Below are the code and all the weights of a small trained network. Each question names an input and a class and asks about switching units off, where a switched-off unit gives its printed mean instead of its output.

import numpy as np


def w(rows, s, z=0):
    codes = np.array(rows[::2]) - 128.0
    scale = np.full(codes.shape[1], s)
    scale[-1] = z or s
    return codes * scale


def f(y):
    return y / 2 * (1 + np.tanh(0.7978845608 * (y + 0.044715 * y**3)))


def log_softmax(a):
    a = a - a.max(-1, keepdims=True)
    return a - np.log(np.exp(a).sum(-1, keepdims=True))


def net(x, mask):
    res = np.array(x, float).reshape(1, 5) / 4 @ E
    y = f(res @ A[0][:, :-1].T + A[0][:, -1])
    res = res + np.where(mask, y, B[0][:, -1]) @ B[0][:, :-1]
    return log_softmax(res[-1] @ U[:, :-1].T + U[:, -1])


A, B = {}, {}
E = w([
[99,2,138],'x0',
[121,133,125],'x1',
[200,101,60],'x2',
[130,130,129],'x3',
[50,165,195],'x4',
],0.01)
A[0] = w([
[120,163,108,65],'neuron 0',
[150,247,148,170],'neuron 1',
[113,182,33,117],'neuron 2',
[161,159,65,77],'neuron 3',
[217,139,109,85],'neuron 4',
[143,72,98,252],'neuron 5',
[114,77,161,167],'neuron 6',
[155,173,166,151],'neuron 7',
[77,161,109,162],'neuron 8',
[128,179,45,94],'neuron 9',
[102,102,172,115],'neuron 10',
[163,75,120,119],'neuron 11',
[157,213,164,216],'neuron 12',
],0.016,0.0038)
B[0] = w([
[123,153,122,140],'neuron 0',
[106,83,89,248],'neuron 1',
[198,150,145,173],'neuron 2',
[177,202,187,173],'neuron 3',
[241,186,184,187],'neuron 4',
[38,117,73,207],'neuron 5',
[122,179,159,180],'neuron 6',
[101,26,91,172],'neuron 7',
[152,134,144,167],'neuron 8',
[176,200,183,171],'neuron 9',
[156,205,147,167],'neuron 10',
[110,87,64,180],'neuron 11',
[131,2,61,224],'neuron 12',
],0.0073,0.012)
U = w([
[192,94,1,244],'0',
[12,82,79,9],'1',
[159,235,188,232],'2',
],0.0078,0.0016)

Each question gives the input, the list of numbers given to net, and the class t.
The units are the neurons (one row each of A and B). Each row of codes is followed by its name. A weight is (code - 128) times the scale printed after its matrix; where a second scale follows, it is the last column's (A, B and U).
mask holds one flag per neuron, in row order. A switched-off neuron (its flag False) gives its mean, the last column of its row in B, instead of its output. The means were averaged over made-up inputs and are rounded, as every weight is.
A unit's drop is (log p(t) with every unit on - log p(t) with that unit switched off) / (log p(t) with every unit on - log p(t) with every unit switched off).
The circuit of an input: a set's keep is (log p(t) with only the set's units on - log p(t) with every unit switched off) / (log p(t) with every unit on - log p(t) with every unit switched off). Starting from the 12 units with the biggest drops (on a tie, the unit counted first), units are removed one at a time, each time the one whose removal leaves the highest keep (on an exact tie, the one counted first), for as long as the keep stays at least 0.8.
units of the circuit, in order: the units of the circuit, biggest drop first
top k neurons: the k neurons with the biggest drops, biggest first
drop when u is switched off: that unit's drop, to one decimal
input [8,1,-5,-4,4], class 2: units of the circuit, in order -> neuron 10; neuron 12
input [6,1,8,8,4], class 1: units of the circuit, in order -> neuron 5; neuron 4; neuron 2
input [-8,4,-4,4,-2], class 0: units of the circuit, in order -> neuron 12
input [5,4,-2,6,2], class 2: units of the circuit, in order -> neuron 12; neuron 1
input [6,1,-5,-8,-7], class 1: top 2 neurons -> neuron 5; neuron 4
input [-7,-8,1,-7,-7], class 2: top 3 neurons -> neuron 3; neuron 9; neuron 4
input [-4,1,-6,-6,3], class 1: drop when neuron 12 is switched off -> 0.0
input [2,7,-2,0,-7], class 1: drop when neuron 1 is switched off -> -0.1
input [0,4,4,6,-3], class 2: drop when neuron 12 is switched off -> 0.4
input [5,-3,-3,-5,6], class 2: drop when neuron 0 is switched off -> 0.0
